Below are the code and all the weights of a small trained network. Each question names an input and a target symbol and asks about switching units off, where a switched-off unit gives its printed mean instead of its output.

import numpy as np


def w(rows, s, z=0):
    codes = np.array(rows[::2]) - 128.0
    scale = np.full(codes.shape[1], s)
    scale[-1] = z or s
    return codes * scale


def f(y):
    return y / 2 * (1 + np.tanh(0.7978845608 * (y + 0.044715 * y**3)))


def softmax(a):
    e = np.exp(a - a.max(-1, keepdims=True))
    return e / e.sum(-1, keepdims=True)


def log_softmax(a):
    a = a - a.max(-1, keepdims=True)
    return a - np.log(np.exp(a).sum(-1, keepdims=True))


def net(x, mask):
    ids = ['ΛΩβδεζητ'.index(c) for c in x.split()]
    T = len(ids)
    res = E[ids] + P[:T]
    u = 0
    for l in range(3):
        r = res
        for j in range(2):
            rows = slice(2 * j, 2 * j + 2)
            q, k, v = (r @ M[l][rows].T for M in (Q, K, V))
            z = softmax(np.where(np.tri(T) > 0, q @ k.T / 2**0.5, -1e9)) @ v
            o = O[l][rows]
            res = res + np.where(mask[u + j], z, o[:, -1]) @ o[:, :-1]
        u += 2
        y = f(res @ A[l][:, :-1].T + A[l][:, -1])
        res = res + np.where(mask[u : u + 8], y, B[l][:, -1]) @ B[l][:, :-1]
        u += 8
    return log_softmax(res[-1] @ U[:, :-1].T + U[:, -1])


Q, K, V, O, A, B = {}, {}, {}, {}, {}, {}
E = w([
[166,140,118,144,103,129],'Λ',
[166,135,117,142,108,134],'Ω',
[167,143,123,142,107,124],'β',
[115,174,108,202,41,181],'δ',
[200,111,119,133,120,139],'ε',
[94,188,106,2,201,144],'ζ',
[40,150,189,121,59,111],'η',
[186,32,193,129,164,77],'τ',
],0.0077)
P = w([
[154,183,68,108,59,31],'0',
[202,149,100,98,140,201],'1',
[130,82,67,98,92,79],'2',
[190,142,150,74,129,244],'3',
[95,60,100,102,104,93],'4',
[163,150,179,128,157,243],'5',
[53,58,131,105,121,95],'6',
[127,155,197,182,202,226],'7',
[7,39,163,120,135,99],'8',
[111,144,210,235,254,221],'9',
[47,36,128,117,125,118],'10',
],0.0063)
Q[0] = w([
[153,183,174,103,190,206],'0.h0',
[82,72,124,127,78,2],'0.h0',
[130,121,159,52,225,113],'0.h1',
[117,124,147,166,32,187],'0.h1',
],0.006)
K[0] = w([
[246,199,218,161,166,220],'0.h0',
[40,109,17,64,127,60],'0.h0',
[254,25,203,211,93,66],'0.h1',
[53,157,145,67,166,242],'0.h1',
],0.0049)
V[0] = w([
[119,111,50,130,92,24],'0.h0',
[75,91,81,132,90,3],'0.h0',
[93,148,108,105,133,56],'0.h1',
[249,32,153,165,105,102],'0.h1',
],0.0043)
O[0] = w([
[139,98,96,72,43,38,95],'0.h0',
[107,102,101,83,69,3,1],'0.h0',
[174,162,121,101,140,89,138],'0.h1',
[143,71,115,136,173,212,94],'0.h1',
],0.0051,0.00084)
A[0] = w([
[159,52,125,69,171,53,231],'0.n0',
[186,145,227,162,158,170,173],'0.n1',
[63,91,229,145,147,132,254],'0.n2',
[116,126,77,163,13,103,188],'0.n3',
[193,213,136,136,180,254,218],'0.n4',
[161,74,185,148,162,101,193],'0.n5',
[88,142,122,50,144,117,165],'0.n6',
[177,89,175,147,165,142,185],'0.n7',
],0.0066,0.0044)
B[0] = w([
[140,51,130,42,136,103,191],'0.n0',
[126,133,180,145,170,191,181],'0.n1',
[40,88,217,133,143,105,213],'0.n2',
[141,173,132,196,32,93,162],'0.n3',
[150,163,118,132,165,254,255],'0.n4',
[134,65,197,99,139,130,159],'0.n5',
[97,143,101,51,156,117,168],'0.n6',
[141,83,181,115,160,172,167],'0.n7',
],0.0069,0.0056)
Q[1] = w([
[168,127,162,119,158,185],'1.h0',
[134,126,154,118,111,152],'1.h0',
[120,120,174,158,128,138],'1.h1',
[152,202,165,114,189,247],'1.h1',
],0.013)
K[1] = w([
[46,94,184,202,137,137],'1.h0',
[105,48,238,160,177,110],'1.h0',
[74,149,131,187,163,198],'1.h1',
[1,110,207,108,174,133],'1.h1',
],0.0065)
V[1] = w([
[89,216,71,178,76,115],'1.h0',
[174,35,175,93,144,114],'1.h0',
[39,168,94,1,206,98],'1.h1',
[191,185,16,124,221,176],'1.h1',
],0.0059)
O[1] = w([
[128,183,200,127,92,155,2],'1.h0',
[100,66,71,126,147,127,200],'1.h0',
[137,226,85,169,253,69,212],'1.h1',
[196,148,122,232,120,136,174],'1.h1',
],0.0071,0.0035)
A[1] = w([
[182,62,118,139,99,205,90],'1.n0',
[131,220,209,143,100,185,182],'1.n1',
[144,123,95,117,186,141,145],'1.n2',
[105,178,123,109,181,40,166],'1.n3',
[68,61,140,49,61,146,185],'1.n4',
[87,90,61,53,157,128,253],'1.n5',
[167,217,155,254,154,133,172],'1.n6',
[125,111,205,99,45,74,84],'1.n7',
],0.007,0.0043)
B[1] = w([
[101,60,132,170,146,228,172],'1.n0',
[88,224,143,65,146,194,217],'1.n1',
[136,109,71,174,143,180,201],'1.n2',
[130,70,146,144,55,207,172],'1.n3',
[136,158,65,145,163,62,227],'1.n4',
[94,101,56,129,75,120,254],'1.n5',
[169,254,124,131,141,93,228],'1.n6',
[143,83,101,192,228,111,165],'1.n7',
],0.0066,0.0073)
Q[2] = w([
[233,27,131,1,226,136],'2.h0',
[79,179,95,79,72,198],'2.h0',
[169,106,129,174,103,119],'2.h1',
[73,123,81,125,91,144],'2.h1',
],0.006)
K[2] = w([
[160,71,3,240,191,158],'2.h0',
[207,231,114,154,127,102],'2.h0',
[128,135,37,156,140,100],'2.h1',
[105,71,139,174,94,158],'2.h1',
],0.0044)
V[2] = w([
[86,48,105,104,113,78],'2.h0',
[115,166,111,116,126,182],'2.h0',
[117,68,147,146,107,3],'2.h1',
[169,86,141,155,141,166],'2.h1',
],0.0052)
O[2] = w([
[148,207,118,109,46,47,29],'2.h0',
[85,69,106,162,163,148,207],'2.h0',
[123,64,178,119,253,226,2],'2.h1',
[202,141,156,133,131,119,126],'2.h1',
],0.0049,0.0073)
A[2] = w([
[152,160,104,104,100,84,100],'2.n0',
[68,108,102,89,130,105,101],'2.n1',
[115,83,97,131,104,135,253],'2.n2',
[105,105,135,142,212,184,52],'2.n3',
[180,94,230,150,85,173,78],'2.n4',
[148,162,115,107,58,67,164],'2.n5',
[119,133,221,1,123,169,166],'2.n6',
[53,103,123,68,121,120,75],'2.n7',
],0.0091,0.0049)
B[2] = w([
[208,171,206,78,107,125,142],'2.n0',
[183,156,161,162,99,183,193],'2.n1',
[54,104,77,161,86,102,233],'2.n2',
[173,134,153,113,58,12,255],'2.n3',
[227,35,233,153,2,196,137],'2.n4',
[176,189,179,70,48,55,173],'2.n5',
[59,163,223,11,182,141,145],'2.n6',
[216,136,141,200,141,162,180],'2.n7',
],0.0059,0.0093)
U = w([
[59,120,165,2,212,130,148],'Λ',
[206,92,169,151,118,162,51],'Ω',
[169,157,138,89,37,39,227],'β',
[11,81,56,190,125,150,238],'δ',
[202,170,118,194,219,116,106],'ε',
[144,121,138,113,140,138,30],'ζ',
[130,129,159,117,103,175,49],'η',
[140,121,132,123,143,130,3],'τ',
],0.0044,0.0041)

Each question gives the input, a string of symbols that net reads in full, and the target symbol t.
The units are the heads (2 rows each of Q, K, V and O) and the neurons (one row each of A and B). Each row of codes is followed by its name. A weight is (code - 128) times the scale printed after its matrix; where a second scale follows, it is the last column's (O, A, B and U).
mask holds one flag per unit, layer by layer, with each layer's heads first. A switched-off unit (its flag False) gives its mean, the last column of its rows in O or B, instead of its output. The means were averaged over made-up inputs and are rounded, as every weight is.
A unit's drop is (log p(t) with every unit on - log p(t) with that unit switched off) / (log p(t) with every unit on - log p(t) with every unit switched off).
The circuit of an input: a set's keep is (log p(t) with only the set's units on - log p(t) with every unit switched off) / (log p(t) with every unit on - log p(t) with every unit switched off). Starting from the 12 units with the biggest drops (on a tie, the unit counted first), units are removed one at a time, each time the one whose removal leaves the highest keep (on an exact tie, the one counted first), for as long as the keep stays at least 0.8.
circuit, biggest first: the units of the circuit, biggest drop first
k most important neurons: the k neurons with the biggest drops, biggest first
top k neurons in layer l: the k neurons of layer l with the biggest drops, biggest first
input τ ζ η, target β: most important neuron	(2.n5)
input ε η ε δ ζ δ δ Λ ζ β, target ε: circuit, biggest first	(1.h1 1.n6 0.n6 0.h0)
input τ ζ τ ε δ ζ Ω ε, target ε: circuit, biggest first	(1.h1 1.n6 0.n4 0.h0)
input δ ζ τ ε ζ ζ ε ζ η ζ, target Λ: circuit, biggest first	(0.n2 2.n6 1.h1)
input Λ δ ζ, target β: top 2 neurons in layer 1	(1.n0 1.n4)
input τ ζ β β η ζ Ω δ ζ Ω, target ε: circuit, biggest first	(1.h1 1.n6 0.n6 0.h0)
input ε Λ ε Λ η Ω, target Λ: 2 most important neurons	(2.n6 0.n2)
input ζ δ η Ω η β β ζ ζ β, target ε: 3 most important neurons	(1.n6 0.n4 0.n6)
input ζ ζ ζ δ ε, target β: 2 most important neurons	(0.n4 1.n1)
input ζ η Ω Λ Λ η ζ ε, target Λ: 3 most important neurons	(2.n6 0.n2 1.n1)
input τ τ β, target β: circuit, biggest first	(2.h0 0.h0 0.n4 2.n5)
input ζ τ η ζ δ, target β: 2 most important neurons	(0.n4 2.n5)
input δ ζ ζ, target δ: 3 most important neurons	(1.n6 1.n1 1.n5)
input δ ζ ε δ δ ζ ζ τ Ω, target β: 2 most important neurons	(0.n4 1.n1)
input δ δ β ε, target Ω: top 3 neurons in layer 1	(1.n0 1.n5 1.n4)
input ζ δ ε τ ζ ζ τ ε δ δ, target Ω: 2 most important neurons	(0.n1 2.n4)
input δ τ Ω, target β: 3 most important neurons	(0.n4 2.n5 1.n1)
input ζ ε ζ ζ ε τ δ ε, target δ: 2 most important neurons	(0.n2 0.n5)
input τ Λ ε η, target Λ: top neuron in layer 1	(1.n2)
input δ ε ζ ζ ζ ε η, target β: top 3 neurons in layer 1	(1.n4 1.n0 1.n2)
input ζ τ β Λ ε ε, target Ω: top neuron in layer 1	(1.n0)
input δ β τ τ ζ ε, target δ: top 4 neurons in layer 0	(0.n5 0.n2 0.n7 0.n1)
